B, the same points and some others measured another way; then each row and its match in B
B:
1: [  85  284 -168  -17  113  196  -35   68  157  396    2 -155 -129  101
  -36   33  -84 -284 -203  -44  255]
2: [-129  191  715 -468  194 -143  182 -575  -42  148  213   95    7 -132
  199   74  275  277   27  131   -9]
3: [-119  189 -177  464 -154  138 -186  465 -137 -114 -448 -149 -167 -104
 -333   37 -375 -135  145   87  275]
4: [ 202  350  -72  102  -79  149  -15   26  291  227  590 -111  210 -152
   47  234  574  -12 -271  -17  302]
5: [  80  163 -373  130  -98   91 -135  366  -48   29 -263 -299 -241 -105
 -112   46 -413 -193  204  208  234]
6: [ 185  280 -246   85  -75    6 -132  283  122  282 -295 -184 -195 -175
 -263  -54 -161 -281  -27 -234  358]
7: [  -1  156  488 -281  178   54  183 -312  113  186  104    8  -19  158
   29  121  288  103 -153   21  -71]
8: [  -2   31  172  127   39 -133 -148   37 -109  -40 -204  -99   44 -200
  -12 -137 -238   77 -125  -64   68]
9: [ -79   32   78  143 -146 -222  -14  202 -131 -367 -255  -74    8 -178
 -148   82 -133  239  354  126  -51]
10: [  58  160  551  -95   72  291  216 -191  150  103   85  -34 -137  251
 -142  234  433  123 -235  111  -78]
11: [ 119  221 -157  -76   66 -269 -227  280   58  227 -459 -200   81 -295
 -291  -69 -178 -280  162 -353  363]
12: [ 203  196 -333 -253  -74 -215   80   56  118  132  -40 -170 -276 -179
   37  -14 -194  -17  226  -15  108]
13: [ -64  -65  700  -46  394  366  247 -373  179   47  360   19  276  693
  170  214  461  202 -649  132 -443]
14: [ -53  321  -65 -138  160 -191 -141  120   16  117  -96 -183  147 -356
 -190  161   84  -68  205  -70  447]
15: [  58  242   68  351  -27  216  -79  261  159  128 -118  -83   37   49
 -341  111  207 -125 -302 -203  229]
16: [ -89  261  -35 -551  261  -85  107  -83    8  159  -83 -218 -132   -9
  -10  270  -62  -63  478  295  175]
17: [-135  -15  573 -139  362   56  220 -451  127  -39  574   82  461  394
  343  203  490  343 -434  121 -365]
18: [  38  178 -192   -7   73 -238 -257  364  -22  151 -596 -214   56 -223
 -307  -73 -351 -314  242 -271  331]
19: [ -23   31  160  376  -44  367  140  104  153    5    2   53  -21  566
  -58   72   53  -39 -356   11 -282]
20: [-132   95  141 -177  143 -215  -77 -246 -180   98   21  -53   17 -233
  314 -154 -376   69   65  142   82]
21: [ -46   59  253  -85   84 -146  143 -183   21 -163  209  -10   93  -37
  122  100  162  354  -57   86 -140]
22: [ 173  182  157    8  179  516  163  -90  359  356  397 -123   41  561
   49  244  442 -156 -565   68  -76]
23: [ 128  115   44  110  -49  -75 -110  -17   30  198  -58  -51  -39 -144
   82 -224 -213  -64 -259 -185   94]
24: [   5  123  282 -111  117   69   45 -237   41  245   94  -10  -25  114
  189  -65  -50  -27 -225   26  -37]
25: [ -48  149  -69  160  100 -143 -230  252   -5  151 -400  -86  195  -86
 -191 -108 -260 -254  -22 -307  224]
26: [-152  424  -21   60  194  257  -29  151  134  190  141 -139  146   28
 -250  397  366 -143  -20   85  432]
27: [ -25  131 -117  330   85  590  -10  185  107  413 -280  -81 -299  672
  -52  -81 -467 -505 -420   33  -35]
28: [ -27   98  336  161  -40  224  230 -127  110 -259  554  -10  118  167
   90  354  553  436 -211  338 -192]
29: [-102  307   15 -110  135   64   -3 -161   43  240  349  -57   85  -79
  194  127   95  -32  -45  161  251]
30: [ 108  135  -28 -364  -49 -391  -23   92  -69  -52 -373 -210 -169 -369
 -139   32 -207   51  553   46  134]
31: [  -8   52  -74   70   -4  -15   68   56   45  -66   60  -59   20  150
  102   48 -107   67   13   98 -132]
32: [ 116  192 -255  121 -246 -101   28  314   59  -45 -337 -104 -304 -120
 -270   15 -203  -34  258  -75  108]
33: [ -90  236  178  419 -106  254  -55  128   27  -11  122   -6   74  -21
 -138  142  205   35 -217   67  186]
34: [-139  102  -39 -203  178 -230   52   18  -59 -241   55 -172  133 -110
   35  246    2  257  337  261   16]
35: [-285  194  301 -144  398 -281 -100 -176  -99  -14   76  -40  420 -278
   20  109  127  195  -28  -55  242]
36: [ 139  329 -206  342 -307  251 -110  387   74  212 -301 -136 -367 -112
 -343   13 -155 -299   26  -46  365]
37: [ -87  208  402 -167  325  418  198 -368  194  197  733  -61  274  409
  289  403  604  105 -372  385  -63]
38: [ 120  125  -18 -353   51  -44   14   40   14  161 -256 -245 -212   20
  -18   61 -235 -162  317  179   51]
39: [ 166  179 -159  121 -423 -292  -15  330  -27 -188 -420  -84 -344 -433
 -314  -45 -198  102  446  -91  154]
40: [-107   57  508 -353  171 -128  107 -324  -70  -18   75  -24   96   12
  180  112   92  209  150  229 -138]
41: [ 329  219  -64  -79 -105  326   44  114  304  503  -74 -150 -225  348
  -72   32   44 -452 -134  -74   51]
42: [-164  -18  156 -109  274  -42  110 -152  -25 -132  159  -67  191  248
  214  130  -43  210  -53  216 -236]
43: [ -87  148    6 -117   99  -86   84   21   22  -47  -45  -80    2   46
  -32  156  -26   74  195  107    4]
44: [ 155   31    1  135 -188 -218 -151   96  -84   34 -301  -88 -164 -298
   27 -304 -444  -11  -31 -149   55]
45: [ -32  220 -142   34  102  -13 -140  244  -10  -17  -87 -263   85 -195
 -169  201  -16  -42  144  118  319]
46: [ 241  117 -400  -17 -233 -187 -184  370  -64   55 -464 -300 -311 -320
 -114 -137 -566 -220  382   35  220]
47: [  12   37 -130 -199  114 -307  -41   60   14  114 -323  -81   66   63
   67 -139 -393 -158  216 -159  -79]
48: [  84  -37  366  -16 -218 -214  -87  -90 -147    7 -287   20  -52 -153
  145 -267 -342    7  155    6 -153]
49: [-328  230  471 -100  327 -142  -67 -468  -51  239  443  174  526 -122
  379  -16  198   94 -243  -50  140]
50: [  57  195 -177  142   17  277  -59  158  105  346 -150 -124 -182  268
  -23  -52 -305 -366 -174  -10  108]
51: [  71  206 -222  -66   -6 -259 -213  269  -52  -70 -116 -303  112 -481
 -134  124  -72    3  343   73  378]
52: [  82  205 -468  181 -334  -46  -34  485  -15  -65 -490 -169 -429 -110
 -302   20 -459 -167  487   70  164]
53: [ 106  491 -226  -52   -4   64  -48  127  238  309  293 -167   57 -286
 -169  285  424 -141   24  -60  546]
54: [  76  191 -363   21   86  184  107  211  243  193   -8 -149 -112  377
  -77  142  -70 -214  -80  -14    5]
55: [  69   36   99   96 -151 -104   66   75    1 -142 -151  -37 -128  -32
  -54  -26 -108  160   56    2 -120]
56: [-178  189  145  156  123 -122 -183  224  -82  -33 -381  -85  201 -177
 -318   74  -53  -54  100 -145  274]
57: [ -56  100  186   21   22  -20  -46 -152  -53  150   38   17   30  -16
  220 -125 -212  -20 -115   43   -1]
58: [ 169  175 -421 -181 -169 -286  -63  494  -25  -94 -696 -332 -388 -292
 -430   82 -413 -141  711   16  236]
59: [  24   59  179   22    0  -41  113  -33   92 -102  114  -25   97  102
   23  114  174  188  -63   28 -144]
60: [ 320   15  -46  155   19  287  104  262  370  267 -302 -121 -124  642
 -252  -27   12 -326 -443 -338 -245]
61: [-113  119   96  -61   74 -148  -85 -186 -144  132    0  -17  -19 -181
  269 -180 -386   13   -1   80   88]
62: [ -90  -80  657  -97   91 -300   81 -268 -128 -235 -166   69   98  -96
   30  -80   18  412  -37  -50 -260]
63: [ 345   26  -92  203 -144  147  108  112  354   67  338  -84  129  308
   94   50  301    5 -423 -130 -239]
64: [  86  388 -387  -70   74   54 -124  311  130  352 -267 -261 -171 -127
 -289  115 -134 -380  156  -97  495]
65: [ 123  144 -162   66  -53  -67 -154  110   14  248 -189 -120  -96 -121
   52 -210 -381 -217  -70 -131  164]
66: [ 264  175 -109   59 -309  -46    6  423  103   72 -717 -145 -471  -53
 -519  -32 -220 -221  306 -213  114]
67: [-123  278  147 -114  204 -197 -126  -70   -3  202  -45  -37  218 -263
  -56   26   54  -47   12 -164  325]
68: [ -53  354  228 -161   77  381  199  -16  177  157  182 -109  -98  258
 -200  487  498  -53  131  317  147]
69: [ 112   80   35 -185   56 -121   93  -40  103  156 -194  -66 -144  112
    2  -74 -169  -51    1 -127  -98]
70: [-100  170  424 -115  366  276  136 -491  172  273  784   25  343  300
  434  191  477  141 -607  180  -70]
71: [ -73  -65  777 -247  301   55  137 -672   10  -31  862   26  529  160
  658  148  506  444 -451  380 -356]
72: [ -62   70   32  291 -101  162   49  355  -22  -62 -710  -45 -374  312
 -432  -18 -393 -145   84  -76  -87]

[   0   22  102  -46   10    6 -201  109  105 -113  132 -154   97  189
   39  429  199   92 -151 -341 -181  -78 -143 -227   50   18   -9] => 57
[ 180 -136  -11   74  314   -4   -4  -16 -142 -242  105 -135   32   74
 -194  119  220 -145  216  281 -397 -223  -45 -119  -39   97   53] => 21
[ 161  -45   40  -13  268  -59 -209  -42   91 -236  212 -279  -68  101
 -416   78  455   57   36 -183 -199 -265 -171 -121 -231  166  227] => 36
[ -21   64  -59  -49  -37  -20 -222 -141  437   36  195  279 -261  301
 -275  350    2 -131 -606 -851  144  256   59  -12  -26  142  338] => 4
[  60  214  114   12   73  223   47   27   71   -6  102   62  235    5
 -102  -39   81  124  132   27   84  -53 -106    5  -16  252   23] => 35
[ -63  117  -28  -46   55 -101  -32 -118  -67   27    6  -33  -56 -138
  -66 -388  165  -59  210  179  149  -18  -60  112  -88  -17  -78] => 64
[ -18   69   20  -14  -14  -75 -145  -84  158  -11  153   -6 -110   84
 -143  104  234    3  -85 -332   34  -63  -78  -26  -65   52   84] => 29
[ -92  -37   66  -90  116 -359  -53    2 -181 -148 -133 -262  -23 -120
   12 -142  221  -58  256  583 -187 -132  -69 -102   74 -171 -100] => 61
[ 231  -61   73   -8  267  163  -29  -27 -173 -203  -74  -82  -35   76
 -150   18   34 -159  102  225 -133  -41  -81  -45  -63   45   56] => 66
[ 331   97   -5  129 -153  270  239 -348   60   77  -80  275 -355   54
 -101 -216  182  -90   64   32  316   69  -18  387 -112  143  133] => 68
[-236  137 -131  -46   61  -43  -73   -1   45   37  -70  153  -59 -119
  -24 -238    8  -59   12  281  225   68  117   61  167  -80  -72] => 6
[ -37  -53 -121  -61 -250 -143  138 -110   13   31 -370  213 -263   88
  338   60  -60 -176 -262  421  111  398  177  137  335 -219  -76] => 71
[ 169    1 -240  128  -58  263  264 -158  -12  -27 -261  286 -257  -21
   53 -221  153  -75   67  660  215  105  192  310  188    8   -6] => 2
[-142   42  105  -55   43 -196  -67  -76 -116   15  -71   84 -129  -35
   20   21 -147 -259   64  136   -5   20   11  -45  121 -174  -64] => 52
[  85   86  329 -171  -82 -156 -132  -50   95  -10   43 -115   56  210
   18  281  -16  -15 -224 -495  -52  182 -249 -143  -92   78  101] => 49
[  23   32   19  128 -245 -181  332 -234   94  107  -70  396 -161   68
  112  172  -31 -212    4  313  -52  126  158  168  257   57   63] => 63
[-269  231   58   43 -144  151   40   84  -12  154  -60  305  102  -70
  296  130 -212  -40   90  172  191    5   89   -6  352 -137 -267] => 42
[ -12   81  -41   96  -69 -123  137  -91   10  -15   36  -26  -18 -112
  -11 -149  409   96  313  435  -36 -224  -21  103   64   50  -64] => 5
[-104  286  438 -209   -4   27 -179  116   29   54  -43  -18  245   61
   46  170 -298   41 -101 -304  159  156 -230 -189   40   23  -25] => 25
[ 181  116  289 -135  310   88 -226  -25   24 -140  107 -181   43   88
 -421  -34   43  -17   -8 -328   24  -51 -267 -113 -287  205  244] => 14
[  25   10 -333   76  174  512 -158  102   84 -107   -1  177 -105  105
  -34   72  106   -8 -203  -40  187   25  151   37  139  -16  -42] => 10
[ 161  187  268  -95  223  153 -270  -87  118  -66  221 -125  -32   91
 -456  -34  121   31  -34 -631  155 -112 -291  -61 -360  224  252] => 26
[-183   91 -204 -112  -78 -225  -48 -265  155  173 -102  365 -384   -7
  -69 -320 -160 -332 -316 -131  384  436  186  237   43  -97   93] => 53
[  39    7   47  -60  194  139 -138   27 -163  -83  -23   -4   20   59
   16   41 -132 -197   10  -38  -39   62  -57  -91    0  -64  -93] => 58
[-154   15  -74  -42  -59 -212  -38   33    2  -23   -4  -62   63   -5
  180   57  196   16   25  187 -111   19    1  -72  162  -91 -157] => 65
[-137  181  100 -197  -91  -28   -7  -16  -53  132 -233  172   63   -6
  256 -161 -339 -142 -149   90  276  436   -1   52  150  -95 -141] => 11
[-156  125   65  -14  199  226 -163  220 -210  -67   -6  -55  222  -88
  136   51  -89  -10  232  224  -14 -168  -48 -178  170 -136 -288] => 72
[ -16   97   92 -149   47  -51  -88  -28  -30    3  -63   -8   42   42
   26  -90  -86  -95  -79  -61   91  220  -87  -22  -20    2  -26] => 67
[ -16  183  463 -307  204  -38 -269  102 -159  -70 -159 -224  169   16
  -56  -42 -313  -75  -25 -119  100  162 -299 -220  -97  -64   -5] => 18
[ -84    4  -29  -61   27  -11 -188   99   73  -81   55  -62   33  129
   74  277  115   13 -166 -172  -87   18  -29 -168  117  -61  -62] => 46
[  20   54   31    4  263  207 -213  242  108 -230  205 -203  288  117
 -175  317  291  227   12  -74 -218 -266 -117 -277   33  171   36] => 8
[-169  -71 -142  -82  194  -99 -302  198   51 -183  137 -199  135  111
   10  271  194   13 -158 -116 -260  -49   -6 -289  112  -68  -87] => 23
[ -21  120  211  -35  128   22  -26  -46 -129   -9  -66   97  -23  -44
  -85  -31 -203 -198  156  170   58  -25  -49  -25   49  -38  -12] => 34
[  13  137  337   32   18 -164  153 -137 -104    1 -125  100  -95 -115
 -137  -27  -67 -134  337  505   -2 -179  -60   30  104  -13   67] => 31
[ -16  158  233  -19   80   84  -30  -41  -78   15  -61  130  -47  -33
  -81   14 -180 -146  124   91  121  -44  -54  -12   63  -31    4] => 43
